Each row has a class, written after it.
[-240 -156  137  108 -396  -63   91  329 -150   61 -127  131   92   42
  188  107 -129  149  -50  288   41  -55  167  160 -390   80  292  -40
   54  357 -390  185 -124   21]  D
[  99   10  529   34 -144 -340    3  -54 -158   53 -270   72   80   74
  401  261  -66 -123   57  166    0   46  113   62 -376   63 -242  132
   64 -116  -94  359  -16   49]  F
[-136   15  262  -56 -122  194  227 -226   60    0   88  218  -73  195
  109  -28   52 -220  -22  -24   64   69  216  -23 -135  140 -107   16
   81  -98 -102  154  131   88]  X
[ -70  -48  -37    9  103  384   80 -132  149 -132   40  -87  204 -100
 -336 -261    5   58  -19 -192 -147   43  -14   37   -4  115  344 -345
 -138  -57 -128 -246   18 -273]  M
[  -8  -37  346  229  105  224  -27 -292  173  -14  408  128  -42  247
 -352 -137  275 -293 -110   44   58  166  100 -450  193 -150 -207  -51
  283 -242  132   35  116  204]  P
[  93   86   48 -131  109 -261  -87 -110  -35  -21  -18   31 -158   24
  286   97   56  -34   58   19   25   50   58   90   70   17 -163  146
   25   -2   87   45   33  128]  D
[  26  104   87 -232 -122 -196   23  201 -123   14 -107   80  -36  -63
  483   21 -149  140   69   67  -15  -26  201  325 -181  296   13  132
  -85  248 -156  180   19  155]  F
[  37  134  -90 -149  118 -280 -144  -33  -42   48  -55   70  -58 -183
  267   97  174   18  219   75  -50  153  -37  193   -7  -34   33  150
    2   64   42  -94  -24   44]  T
[ -77 -160  -21  171  270  502  -66  -97  246 -147  298 -218   42 -166
 -641 -397  125  116   15 -162  -57   51   50 -149  242   71  254 -425
 -121 -164  110 -458 -120 -139]  F
[  27  -58  117  391   17  154 -267  151   11  -17  134  -56  115  313
 -324  -60   32   41 -251  299  120  -70 -174 -146   41  -65  209  -97
  172   68 -161 -148 -141   30]  N
[-171 -273   75 -133  -60  235  189  -29   45   92  176   87 -156   23
   15 -284  103   29  124  -65   32  -39  312  -49  107  243   87  -93
   26  114 -107  -75   98   -3]  P
[  80  -37  -56 -204  132 -245 -116   31  -77   82  -52   -1  -50 -188
  307  -52  110  147  305   -7  -63   12  143  252   10  247   35   30
  -63  134  -79 -135    0  -16]  U
[  19   89  206   12  -48 -322 -108 -206  -44   57 -113   99   47   73
  138  260  120 -197  120  110 -118  202   15  -17 -149 -155 -194  124
  141  -89   46   83   12   80]  W
[-165    8   77   86   22  -50 -330   26  107  -47  352  -83 -301  374
  -97  -41 -115 -108 -296   29  120   39  -72 -221  236  -92 -276  105
  165 -181    2 -114  -97  197]  N
[ -95 -211  -35  179 -161  145 -137  346  -53   77   56 -130  -21   79
 -114 -135 -139  241  -68  258  106 -119   66   16   93   11  286 -133
   11  220 -113 -135 -218    6]  P
[ -24  254  336 -105 -136 -388   66 -368  -71  -85 -290  304  149   25
  587  550    6 -394  101   58 -192  209  123  136 -551 -147 -385  191
  143  -35  -95  312   79  110]  R
[-208   61 -158 -380 -376 -192  196  166 -220   12 -175  157 -276   71
  787  112 -274   78   -6   32  111 -101   20  526 -257  158   34  295
  -99  257 -343  260   60   26]  N
[ -33 -186  -76 -204   73  299   68  -31  140   95  298  -34 -236  -44
 -127 -437  158   72   70  -59  148   12  197  -58  323  164   64  -51
  -30    4   27 -252  111   22]  Y
[-315  -49   93 -191 -405 -201   93   23  -99  -61  -71  159  -78  288
  441  227 -360 -165 -104   74  -37   -5  113  -18 -125  -47 -346  178
  105   17 -210  262   62   97]  R
[ -80   53  160 -352 -306 -314  274  209 -246   61 -372  238  -96 -133
  899  127 -339   54  157  163   54  -55  289  532 -327  325   60  267
 -146  196 -276  411   87  -27]  X
[ -86 -205 -150   45  123  320   63   24  101  -97   85  -98  163 -211
 -427 -321   84  133   90  -96 -118   44  -49  109   82  151  461 -351
 -138  -29  -31 -285  -17 -215]  A
[-270    8 -200 -127  -93  -44 -145  150  -21    8   69  -93 -250  256
  131  -95 -137  103  -66  -34  194  -63 -137  113  136   51   15  138
  -43   -5  -40  -94  -61   73]  R
[-240   32  301  254 -159   72  -75  161  -38   -3  -25   73  -19  295
  148  168  -92    4 -260  270  165  -66   50  -16 -225   85  145    4
  123  145 -273   16 -207   79]  W
[ 180  -23   15 -213  -56 -164   18  279 -163   45 -161  -22   93 -144
  374 -114  -52  269  135  -89    0 -108   57  441 -209  409  211   17
 -117  326 -173   98   76  148]  M
[ -96  -90  266  136   49  248  114 -216  114 -157   89   13   90 -163
 -256  -95   22  -26  -10  -14  -86  133   82  -30  -62  -24   68 -281
    9 -167 -103  -71  -25 -208]  D
[ 201  -64 -244  -83  442  232 -266  362  107   74  296 -288 -212  -85
 -250 -625  168  471   77 -130  210 -141   59  178  579  521  414  -77
 -204  214  180 -487 -104  145]  R
[-300    2   51  -88 -103 -108 -167   84   22  -44   98  -51 -211  392
  129   -5 -232  -81 -267  -45  109  -32 -118  -35   67   20 -104   99
   62 -141 -152   11  -43   73]  W
[  91  -11  -51   72  233 -135 -243  -92   43   63  193  -57 -123  118
 -196  -49  229  -56   54   50   62   57 -120 -136  259  -31  -23  134
   58 -169  249 -226  -17  124]  U
[ 162  -69 -189  -29  534   18 -371  104  172  132  225 -247  -90  -34
 -441 -414  289  153  147 -169   88   42  -37 -135  551  146  233  -87
  -91 -152  334 -500  -93   95]  D
[  61 -141 -366 -296  217 -140  -58  214  -36  160  -10 -115 -156 -350
  142 -311  137  323  373  -91  -18  -90  157  371  247  285  325    8
 -240  296   47 -304  -83  -24]  M
[-285   10   51  -19  -94   -9 -183   37   28   -3  190   64 -161  418
  -17  -33 -106 -147 -158   26   63   38 -122 -112  157  -20 -102   89
  167 -158 -103  -37   12  130]  W
[  55   54  103  304  216  396  -72 -237  193 -237  229 -103  177   -5
 -521  -95  131  -45 -123  -52  -89  125 -143 -184   79  -84   75 -319
   15 -241   67 -198  -41  -58]  T
[ -92  -85  104  145  149  392   63 -186  183 -235  116  -87  167  -94
 -331 -165   -6   28  -69  -97 -140  102   29  -47   43   65  280 -409
  -87 -126  -74 -219   38 -212]  Y
[  95  -10  267   86  102 -377 -188 -239  -40  -50   81   64  -55  196
   28  245  148 -348  -66   30 -116  151   18 -336  -96 -253 -368  230
  246 -166  160   84   25  252]  M
[-271   13   63  -55   -5  113 -239   83  164  -96  294  -94 -180  340
  -90 -189 -160   46 -219  -27   86   -7  -11 -111  264  143  -47  -11
   36  -78 -102 -209  -57   67]  U
[-313   59   39  -25 -133  -35 -184   45   82  -80  217    4 -161  423
  -37  -10 -208 -118 -308  -42   85    1  -77 -119   31  -22 -166  105
  130 -110 -128  -31  -58  132]  A
[  86  232  475  -50  -96 -337   48 -187  -87  -69 -249  245  128    0
  598  339  -64 -280   35  136   45  170  177  185 -462   45 -321  155
  138 -114  -48  388   86  180]  T
[ 149  -94 -298 -184  443  229 -284  360  123   77  230 -306 -175 -158
 -239 -652  143  454  186 -103  175 -148   61  114  583  475  357  -84
 -241  142  233 -536  -64   98]  C
[   8  229  351  125  152 -361 -246 -319  -22  -28   60  107  -47  112
  170  265  134 -311  -12  105  -61  241  -29 -193  -88 -209 -368  226
  261 -252  101   38  -29  156]  T
[-180 -205  114  160 -286   69  -55  326  -66   77  -84  -61   38  147
  -28  -12  -98  253  -77  256  184 -154   73  157 -194   26  400 -161
  -19  229 -240  -46 -226  -18]  A
[-130  167  526  360 -268 -101  -80 -104  -64  -41  -62  189  129  337
  253  457 -139 -245 -329  375  123   47  -70 -132 -422 -275 -201   53
  246  -90 -278  333 -166   78]  F
[ 177  239  415  134  230 -120 -269 -172   68    0  135   34  -46  269
   75  -16  -13 -182 -183   77  148  116  -35 -174  162   41 -237  155
  131 -309   93   38  -19  148]  X
[ -92 -144   78   -9  -12  165  127  -49   13   71  236  151  -81  -33
 -176 -245  213   -4  122   43   67   82  127  -73   79   89   57   -5
  105   19  -19    5   48    2]  F
[-126  -78  130  -45  -39  305  148 -173  104   26  127  100 -195  159
  -22 -207  130 -119  100   -3  134   27  153  -54  168   60  -55  -40
   14 -139  -11   26   66  -30]  W
[  91  339  151 -301  -54 -322   52 -189  -90  -67 -204  241  -26  -88
  814  280  -39 -185  130   57  -38   85  172  337 -239   62 -341  271
   56  106 -145  187   92  129]  U
[  76   95  267    3  157 -188 -154  -41    9   37  102   29 -162   25
  235  -50  -54  -65  -96   36  116   49   69   -6   27  115 -170  188
   64    0   61   58  -33  177]  W
[-144  -82  -69 -213 -199  305  299   69   12 -246 -204    8  242 -265
  177  -44 -105  218  202  -28 -137  -52  177  453 -371  217  418 -329
 -290  180 -300   11   45 -226]  W
[-276  115  194  -37 -305 -224  -31  -61  -98 -105  -98  107  -59  269
  497  340 -321 -227 -218   65    2   72 -135   70 -329  -43 -361  187
  131  -75 -224  319   13   99]  R
[ -63   32  157  238 -175   55 -102  210  -36   26   14   29   83  252
   -7   79  -32   97 -205  288  106 -112   -9   -6 -137  -42  204  -23
   52  184 -295   46 -170   58]  M
[ -48 -158   84  105 -227  202  -30  279    8   54  -48  -49   32  123
   11  -33  -49  224  -19  217  155 -181  161  125 -106  136  304 -165
  -71  165 -237  -77 -155  -83]  P
[  21  -41 -119  166  322  512 -124  -65  277 -178  342 -336   24  -52
 -716 -442  216  205 -158 -224    7   43 -135 -206  381    0  384 -391
 -160 -209  131 -481  -40 -116]  C
[ -55   47  489  433 -187   49 -162 -106   39   -2  -33   25  187  546
 -101  300  -18 -222 -398  285   86   23 -107 -343 -216 -230  -89  -82
  242 -117 -208  146 -145   79]  Y
[  42  -78  269  104  185  337   37 -204  158  -55  357   99  -91  163
 -214 -202  293 -148   30   15   99   96  181 -239  213  102  -45  -76
  142 -195   50  -87  105  130]  T
[ 202  -17  123    9   91 -160  -62  -32  -86   52   77   86  -81   27
  136  -11   20  -11   -6   15   53   -6   28  101  -45  168  -53  107
   28   64   95  121   -1  200]  F
[  17  114   90  -74   16 -425  -27 -129 -170   64  -44  126 -128  -24
  374  196   73 -177  113   27 -106   95   82   82 -242  -28 -220  331
  126   54  -36  154   43  177]  X
[ 167  185  259  -21  190  -49 -175   23   68   12  183   56  -83  121
  112 -172   11  -17 -112   29   63   21  182   75  136  270   45   99
   45   15  -31  -62   42  185]  M
[ 177 -184 -391 -179  263 -106 -130  219  -79   65   26 -178 -133 -312
   64 -228  191  342  336  -41   62  -83   -6  307  189  182  270    1
 -210  207  128 -243  -89    9]  R
[  95 -165 -162 -372 -177 -170  119  320 -235  106 -274  -56  -46 -203
  557 -195 -115  427  325  -25    6 -189  118  516 -127  497  259   80
 -299  381 -214  139   39 -107]  P
[  -6 -130  -20  158   21  259 -201  285   82   48  140 -121  -67  102
 -249 -221   19  240 -173  234  228 -174   58   46   97  111  337 -183
  -54  101 -185 -317 -232  -59]  C
[ 186  -41 -446 -292  317  -86 -175  259    9   48  -28 -248   -5 -325
   25 -319  253  434  441 -128  -14  -99   96  330  291  316  367  -77
 -274  229  121 -407    1   27]  D
[-268 -171 -279 -199   29    8 -258  229   77   52  115 -192 -207  214
 -170 -292 -190  183  -25 -173  108 -112 -229   73  323  185  126  -24
 -143  -84   49 -278 -131  -40]  W
[ -76   -8  309  304 -217   13 -153  198  -69   17  -56   -9   53  187
   45  153 -129   43 -192  338  145  -42   -6  -26 -203  -88   33  -43
  158   39 -283   52 -180    0]  X
[ -49  -16  301  350 -208   63 -137  160  -57   23   19   39  109  404
 -111  138  -52   -5 -262  265  155  -84  -46 -138 -200  -19   62  -45
  161  -12 -247  101 -178   55]  U
[ -43   86  289  297  -88   36 -198  152   22   -8   83  -14  -28  194
   82  106 -104   11 -273  281  186  -27   47  -93  -21  -69  -23  -38
  157   41 -146   21 -160  128]  Y
[-207  121  456  335 -146   21 -166  133   25    2    9  109   57  277
   46  179 -230  -93 -272  307   96    8  140  -69 -226  -53   40  -42
  189   12 -278   72 -181   76]  X
[-300  208  370  -83 -398 -276   72 -229 -110  -79 -146  230   12  345
  523  431 -313 -380 -193   26  -60  118   61  -52 -385 -136 -583  193
  261 -190 -208  376   95  167]  P
[  -1  -76  216 -312 -185 -291  183  186 -213   34 -301  174   18  -86
  623    2 -195   88  230  -43  -33  -13  301  486 -381  389  117  122
 -106  239 -185  338   25   60]  N
[-287  -81  -38 -105 -246  -99   46  -58  -82  -30  -18   56  -80  354
  228  119 -137 -118 -105  -65   25    6 -161   10 -135   27 -114  127
   63   11 -135  154   14  114]  X
[  39   58   61   99  377 -153 -230 -170   21   35  203   -6 -235  -14
  -16  -42  221  -71   10   27  110   89   11  -21  176   22 -133   77
   80 -136  156 -214 -100  162]  R
[ -40  -28  274  381  -54  171 -239   68   78  -66  192 -100    9  494
 -208   66  -26  -29 -426  229  190 -118  -69 -254   -4  -45   74  -98
  177  -24 -157  -95 -128  139]  A
[ 101 -179 -233  250  347  524 -143   53  234 -133  348 -331   60 -214
 -832 -538  222  290   54 -110   -3  -41  -87 -110  471   89  463 -436
 -217 -195  168 -559 -132 -236]  U
[ -96  228  655  401 -304 -174  -90 -219 -109  -38 -138  171  141  431
  301  568 -140 -364 -305  442   94   72  -57 -204 -440 -331 -374  136
  386 -203 -238  361  -53   92]  X
[  54 -185 -239  288  288  330 -385  440  173  -19  405 -370 -171   90
 -548 -474   83  482 -136   99  259 -228 -101 -135  575  127  472 -181
 -167  111  -23 -479 -337 -104]  W
[-194   52   53   19 -141  -87 -118  -47   19  -38  237   58 -179  369
   86   17 -159 -161 -225   62   64   38   19 -223  121  -36 -358  207
  212  -19  -90   46   56  234]  D
[-238 -127 -299  -94 -128  -35 -145  148   53  -29  248  -45 -318  259
 -110 -150 -141   60 -143  -45  102 -109  -97  -54  277   16  -93   98
  -20    5    2 -123  -35   93]  A
[ 161  115  171 -140  -55 -154   29  198 -110  -82 -164  102   33  -12
  592  109  -89  137   73  100   54  -13  104  439 -214  435   83  117
 -130  232 -127  261   50  216]  M
[  62  150  337  -17   30 -216 -162   -7  -55    0 -190  -10   94   39
  305   75  -79  -48   99   74   98   66   59  117 -161  134 -176   82
   27 -192   39   94   -9   62]  R
[ 166 -124   50 -149  109 -218  -69  -32  -82   87  -67  -80  -98 -129
  225  -29  159  104  272   28   -7    0  105  171   73   74   10   53
  -65   17   28  -78  -51  -28]  M
